Here is a tiny trained network, its code and every weight. The questions are about switching its units off for an input and a target symbol, where a switched-off unit gives its printed mean instead of its output.

import numpy as np


def w(rows, s, z=0):
    codes = np.array(rows[::2]) - 128.0
    scale = np.full(codes.shape[1], s)
    scale[-1] = z or s
    return codes * scale


def norm(h):
    return h / np.sqrt((h * h).mean(-1, keepdims=True) + 1e-5)


def f(y):
    return np.maximum(y, 0)


def softmax(a):
    e = np.exp(a - a.max(-1, keepdims=True))
    return e / e.sum(-1, keepdims=True)


def log_softmax(a):
    a = a - a.max(-1, keepdims=True)
    return a - np.log(np.exp(a).sum(-1, keepdims=True))


def net(x, mask):
    ids = ['αεθμξπστφω'.index(c) for c in x.split()]
    T = len(ids)
    res = E[ids] + P[:T]
    r = norm(res)
    for j in range(3):
        rows = slice(4 * j, 4 * j + 4)
        q, k, v = (r @ M[0][rows].T for M in (Q, K, V))
        z = softmax(np.where(np.tri(T) > 0, q @ k.T / 4**0.5, -1e9)) @ v
        o = O[0][rows]
        res = res + np.where(mask[j], z, o[:, -1]) @ o[:, :-1]
    y = f(norm(res) @ A[0][:, :-1].T + A[0][:, -1])
    res = res + np.where(mask[3:7], y, B[0][:, -1]) @ B[0][:, :-1]
    return log_softmax(norm(res)[-1] @ U[:, :-1].T + U[:, -1])


Q, K, V, O, A, B = {}, {}, {}, {}, {}, {}
E = w([
[140,89,127,138,113],'α',
[221,111,174,115,50],'ε',
[137,166,200,173,140],'θ',
[166,93,133,125,133],'μ',
[200,83,137,103,131],'ξ',
[170,86,117,106,154],'π',
[174,170,61,200,49],'σ',
[252,185,99,146,173],'τ',
[111,202,128,169,46],'φ',
[127,63,134,92,102],'ω',
],0.016)
P = w([
[123,7,139,225,132],'0',
[111,109,142,71,114],'1',
[125,72,129,159,156],'2',
[109,132,136,83,125],'3',
[130,108,122,153,168],'4',
[110,144,126,99,119],'5',
],0.016)
Q[0] = w([
[135,114,142,186,125],'H0',
[184,120,91,69,86],'H0',
[134,151,56,53,131],'H0',
[113,197,163,108,108],'H0',
[93,12,135,104,198],'H1',
[245,133,157,113,78],'H1',
[84,95,111,95,115],'H1',
[66,134,194,133,90],'H1',
[182,137,210,18,61],'H2',
[219,81,117,127,85],'H2',
[146,198,87,30,48],'H2',
[115,165,96,71,143],'H2',
],0.013)
K[0] = w([
[125,100,199,157,85],'H0',
[165,183,116,147,124],'H0',
[175,217,63,72,127],'H0',
[165,129,153,100,111],'H0',
[151,49,165,105,147],'H1',
[230,158,164,47,69],'H1',
[90,106,94,93,123],'H1',
[99,129,250,140,58],'H1',
[106,174,140,137,151],'H2',
[130,108,76,109,158],'H2',
[112,201,99,198,134],'H2',
[140,161,143,143,131],'H2',
],0.016)
V[0] = w([
[84,117,166,166,131],'H0',
[75,86,158,154,71],'H0',
[140,139,147,187,140],'H0',
[124,35,179,73,75],'H0',
[187,100,133,188,67],'H1',
[94,102,95,40,70],'H1',
[133,219,157,102,103],'H1',
[125,154,230,9,171],'H1',
[211,142,62,157,98],'H2',
[88,187,173,136,139],'H2',
[123,193,180,154,160],'H2',
[182,84,234,143,177],'H2',
],0.013)
O[0] = w([
[177,113,137,146,125,143],'H0',
[142,182,145,204,155,214],'H0',
[173,122,119,176,187,157],'H0',
[51,149,58,138,170,254],'H0',
[122,147,141,172,226,253],'H1',
[84,200,57,16,135,173],'H1',
[109,89,86,70,156,99],'H1',
[99,144,69,166,127,118],'H1',
[102,170,184,135,48,185],'H2',
[60,113,7,87,96,65],'H2',
[149,193,2,88,178,70],'H2',
[206,18,136,133,142,182],'H2',
],0.0083,0.0089)
A[0] = w([
[157,105,217,234,208,151],'N0',
[132,229,236,105,78,7],'N1',
[3,214,199,115,57,173],'N2',
[185,213,112,197,218,44],'N3',
],0.0081,0.0018)
B[0] = w([
[170,235,96,85,191,248],'N0',
[200,32,2,70,81,153],'N1',
[182,139,191,242,92,186],'N2',
[54,30,16,5,168,170],'N3',
],0.0084,0.012)
U = w([
[177,152,179,205,143,215],'α',
[174,195,153,38,189,99],'ε',
[142,105,28,83,172,126],'θ',
[44,97,134,158,145,4],'μ',
[76,65,146,49,156,33],'ξ',
[85,88,186,77,82,82],'π',
[182,177,139,168,3,112],'σ',
[199,116,141,24,59,121],'τ',
[76,230,76,110,72,132],'φ',
[59,125,203,154,79,23],'ω',
],0.016,0.0036)

Each question gives the input, a string of symbols that net reads in full, and the target symbol t.
The units are the heads (4 rows each of Q, K, V and O) and the neurons (one row each of A and B). Each row of codes is followed by its name. A weight is (code - 128) times the scale printed after its matrix; where a second scale follows, it is the last column's (O, A, B and U).
mask holds one flag per unit, heads first, then neurons. A switched-off unit (its flag False) gives its mean, the last column of its rows in O or B, instead of its output. The means were averaged over made-up inputs and are rounded, as every weight is.
A unit's drop is (log p(t) with every unit on - log p(t) with that unit switched off) / (log p(t) with every unit on - log p(t) with every unit switched off).
The circuit of an input: a set's keep is (log p(t) with only the set's units on - log p(t) with every unit switched off) / (log p(t) with every unit on - log p(t) with every unit switched off). Starting from all 7 units, units are removed one at a time, each time the one whose removal leaves the highest keep (on an exact tie, the one counted first), for as long as the keep stays at least 0.8.
circuit, biggest first: the units of the circuit, biggest drop first
most important unit: the unit with the biggest drop
top k neurons: the k neurons with the biggest drops, biggest first
which heads matter: for each layer, one digit per head in row order, 1 if its drop is at least 0.15 and else 0, layers parted by /
input ε θ ε σ, target σ: which heads matter -> 001
input ε τ φ φ ε τ, target τ: which heads matter -> 100
input ω φ τ α, target τ: most important unit -> H0
input ξ α ξ ε φ ξ, target φ: which heads matter -> 011
input ξ ε ε, target ε: top 3 neurons -> N0, N2, N1
input ε φ τ μ, target τ: which heads matter -> 100
input π ε ε φ θ ε, target θ: which heads matter -> 000
input ε ε π ε π ω, target ω: circuit, biggest first -> H0, N0, N2
input φ ε φ φ φ, target θ: which heads matter -> 001
input μ φ φ ε ξ μ, target φ: which heads matter -> 000
input ω τ φ φ σ μ, target σ: which heads matter -> 101
input ε φ ω ξ, target φ: which heads matter -> 001
input ε μ φ ξ φ, target ε: circuit, biggest first -> N0, N2, H1
input φ ξ φ ε φ μ, target φ: which heads matter -> 011
input ε φ φ ω τ π, target τ: most important unit -> H0
input α σ σ, target ε: which heads matter -> 010
input ε ω ω, target ε: top 2 neurons -> N0, N2
input α ε μ ω, target ω: which heads matter -> 111
input ε φ ε ε ε, target θ: circuit, biggest first -> H1, N3
input α π φ ξ ε α, target φ: most important unit -> H2
input φ ξ ε ω, target φ: which heads matter -> 010
input σ ε ξ φ φ, target ε: circuit, biggest first -> N0, H1
input ε ε ε μ, target μ: which heads matter -> 111
input ε ε α α, target α: which heads matter -> 111
input ε φ ω θ τ ε, target τ: top 2 neurons -> N0, N3
input ξ ξ ε π, target π: top 2 neurons -> N0, N3
input ε φ σ α ω π, target σ: most important unit -> N2
input θ ε φ θ ε σ, target σ: top 3 neurons -> N2, N0, N1
input ω ε ε, target ε: top 2 neurons -> N0, N1
